[[ 18.4 -16.1  27.5]
 [ 20.9 -25.9  14.6]
 [-48.9  54.6 -46.2]
 [-14.3   4.2   0.9]]
->
[[-16.1  27.5  18.4]
 [-25.9  14.6  20.9]
 [ 54.6 -46.2 -48.9]
 [  4.2   0.9 -14.3]]

[[ 12.8  47.6  -2.3 -15.2 -31.3  -0.2  32.1  51.0  17.4   9.1  -8.1]
 [ -8.7  19.7  11.7  -7.9 -12.6  33.5   2.4   2.1 -10.2   1.3 -29.7]
 [  1.6  28.0  21.2  -2.4 -17.0 -12.7   9.8  19.4 -20.3 -15.5 -16.8]
 [ -6.1  20.1  14.1  -8.0  -9.6  33.2   7.8   0.7  -4.6   7.3 -32.3]
 [ -7.2  20.1  12.2  -2.4 -11.6  18.8   4.0  -0.3 -14.5   6.8 -28.8]
 [ -8.3  21.9  11.1  -5.5  -9.3  28.1   4.0   3.8  -8.8   7.3 -33.4]
 [  8.2  49.4  -2.9 -16.6 -30.2  -7.4  30.6  48.0  17.0   9.0  -7.8]]
->
[[  9.1  -8.1  12.8  47.6  -2.3 -15.2 -31.3  -0.2  32.1  51.0  17.4]
 [  1.3 -29.7  -8.7  19.7  11.7  -7.9 -12.6  33.5   2.4   2.1 -10.2]
 [-15.5 -16.8   1.6  28.0  21.2  -2.4 -17.0 -12.7   9.8  19.4 -20.3]
 [  7.3 -32.3  -6.1  20.1  14.1  -8.0  -9.6  33.2   7.8   0.7  -4.6]
 [  6.8 -28.8  -7.2  20.1  12.2  -2.4 -11.6  18.8   4.0  -0.3 -14.5]
 [  7.3 -33.4  -8.3  21.9  11.1  -5.5  -9.3  28.1   4.0   3.8  -8.8]
 [  9.0  -7.8   8.2  49.4  -2.9 -16.6 -30.2  -7.4  30.6  48.0  17.0]]

[[-18.2  11.2  -3.6 -11.9 -48.6   4.3   4.3 -12.7   3.7   3.0  18.5]
 [  2.0  20.2  -6.7  19.5  -4.7  -6.7  19.0   8.7 -25.2   4.1  57.0]
 [ 10.1  -9.7   6.5  38.7  22.1  23.1   8.8   3.4  28.8 -21.5 -24.8]
 [  0.8   8.6  12.6 -41.2 -16.7 -28.0  15.8   0.5  32.8  12.7  54.3]
 [ -3.2 -31.3   2.5  31.4  33.5  20.9  21.4   4.3 -28.7   6.6   3.3]
 [  3.3 -19.7   2.6  41.3 -30.6  11.2  25.1  21.1 -54.3 -11.5  -0.6]]
->
[[  3.0  18.5 -18.2  11.2  -3.6 -11.9 -48.6   4.3   4.3 -12.7   3.7]
 [  4.1  57.0   2.0  20.2  -6.7  19.5  -4.7  -6.7  19.0   8.7 -25.2]
 [-21.5 -24.8  10.1  -9.7   6.5  38.7  22.1  23.1   8.8   3.4  28.8]
 [ 12.7  54.3   0.8   8.6  12.6 -41.2 -16.7 -28.0  15.8   0.5  32.8]
 [  6.6   3.3  -3.2 -31.3   2.5  31.4  33.5  20.9  21.4   4.3 -28.7]
 [-11.5  -0.6   3.3 -19.7   2.6  41.3 -30.6  11.2  25.1  21.1 -54.3]]

[[-25.2 -24.1 -24.3 -23.8 -22.0 -24.6 -23.5 -24.9 -23.2 -26.5 -23.2 -22.5]
 [ 52.5  41.0  49.8  42.0  50.8  53.4  51.7  49.9  39.9  52.3  41.6  48.7]
 [-41.5 -45.4 -47.1 -36.5 -50.4 -44.3 -48.7 -47.8 -47.9 -51.7 -50.0 -43.6]
 [-40.1 -37.7 -38.0 -39.7 -37.3 -40.5 -40.6 -38.1 -35.7 -37.6 -35.3 -37.7]
 [-18.5 -31.5 -16.6 -23.8 -12.0 -15.4 -15.7 -17.3 -33.6 -15.0 -31.1 -17.6]
 [ 48.0  49.2  48.5  44.5  50.3  47.8  50.5  48.4  50.4  50.6  51.0  48.3]]
->
[[-23.2 -22.5 -25.2 -24.1 -24.3 -23.8 -22.0 -24.6 -23.5 -24.9 -23.2 -26.5]
 [ 41.6  48.7  52.5  41.0  49.8  42.0  50.8  53.4  51.7  49.9  39.9  52.3]
 [-50.0 -43.6 -41.5 -45.4 -47.1 -36.5 -50.4 -44.3 -48.7 -47.8 -47.9 -51.7]
 [-35.3 -37.7 -40.1 -37.7 -38.0 -39.7 -37.3 -40.5 -40.6 -38.1 -35.7 -37.6]
 [-31.1 -17.6 -18.5 -31.5 -16.6 -23.8 -12.0 -15.4 -15.7 -17.3 -33.6 -15.0]
 [ 51.0  48.3  48.0  49.2  48.5  44.5  50.3  47.8  50.5  48.4  50.4  50.6]]

[[ -8.5  11.9 -15.2  -8.0  19.3]
 [  8.1 -11.6  16.4   9.4 -19.1]
 [-14.3  31.7  20.0  52.1  14.1]
 [ -0.4   1.8   5.7   6.6  -2.1]
 [  0.4  -4.3 -13.3 -16.1   4.7]
 [  7.6 -17.9 -10.5 -20.0  -8.2]]
->
[[ -8.0  19.3  -8.5  11.9 -15.2]
 [  9.4 -19.1   8.1 -11.6  16.4]
 [ 52.1  14.1 -14.3  31.7  20.0]
 [  6.6  -2.1  -0.4   1.8   5.7]
 [-16.1   4.7   0.4  -4.3 -13.3]
 [-20.0  -8.2   7.6 -17.9 -10.5]]

[[ 18.1   5.8 -12.3   3.2  -0.6  17.5  11.7]
 [ 10.7   4.3   0.8  16.2   1.9  -4.5  10.5]
 [  1.5  -3.3 -15.6  -3.2  -0.3 -25.6   2.0]
 [-10.8   2.6  -7.4  -8.2   3.4  53.9  18.6]
 [  8.9   3.3  -6.8   1.0   6.1  13.5   8.6]
 [  0.8   1.0  22.2   2.4   8.1  25.6  -9.7]
 [  0.8  -7.7  22.7  -5.1  -9.7   5.9   0.9]
 [ 24.5  -4.1  -4.9  -3.3   6.6  24.8   0.7]
 [-15.9   2.3  -9.4  -0.9   2.9 -13.6   1.4]]
->
[[ 17.5  11.7  18.1   5.8 -12.3   3.2  -0.6]
 [ -4.5  10.5  10.7   4.3   0.8  16.2   1.9]
 [-25.6   2.0   1.5  -3.3 -15.6  -3.2  -0.3]
 [ 53.9  18.6 -10.8   2.6  -7.4  -8.2   3.4]
 [ 13.5   8.6   8.9   3.3  -6.8   1.0   6.1]
 [ 25.6  -9.7   0.8   1.0  22.2   2.4   8.1]
 [  5.9   0.9   0.8  -7.7  22.7  -5.1  -9.7]
 [ 24.8   0.7  24.5  -4.1  -4.9  -3.3   6.6]
 [-13.6   1.4 -15.9   2.3  -9.4  -0.9   2.9]]
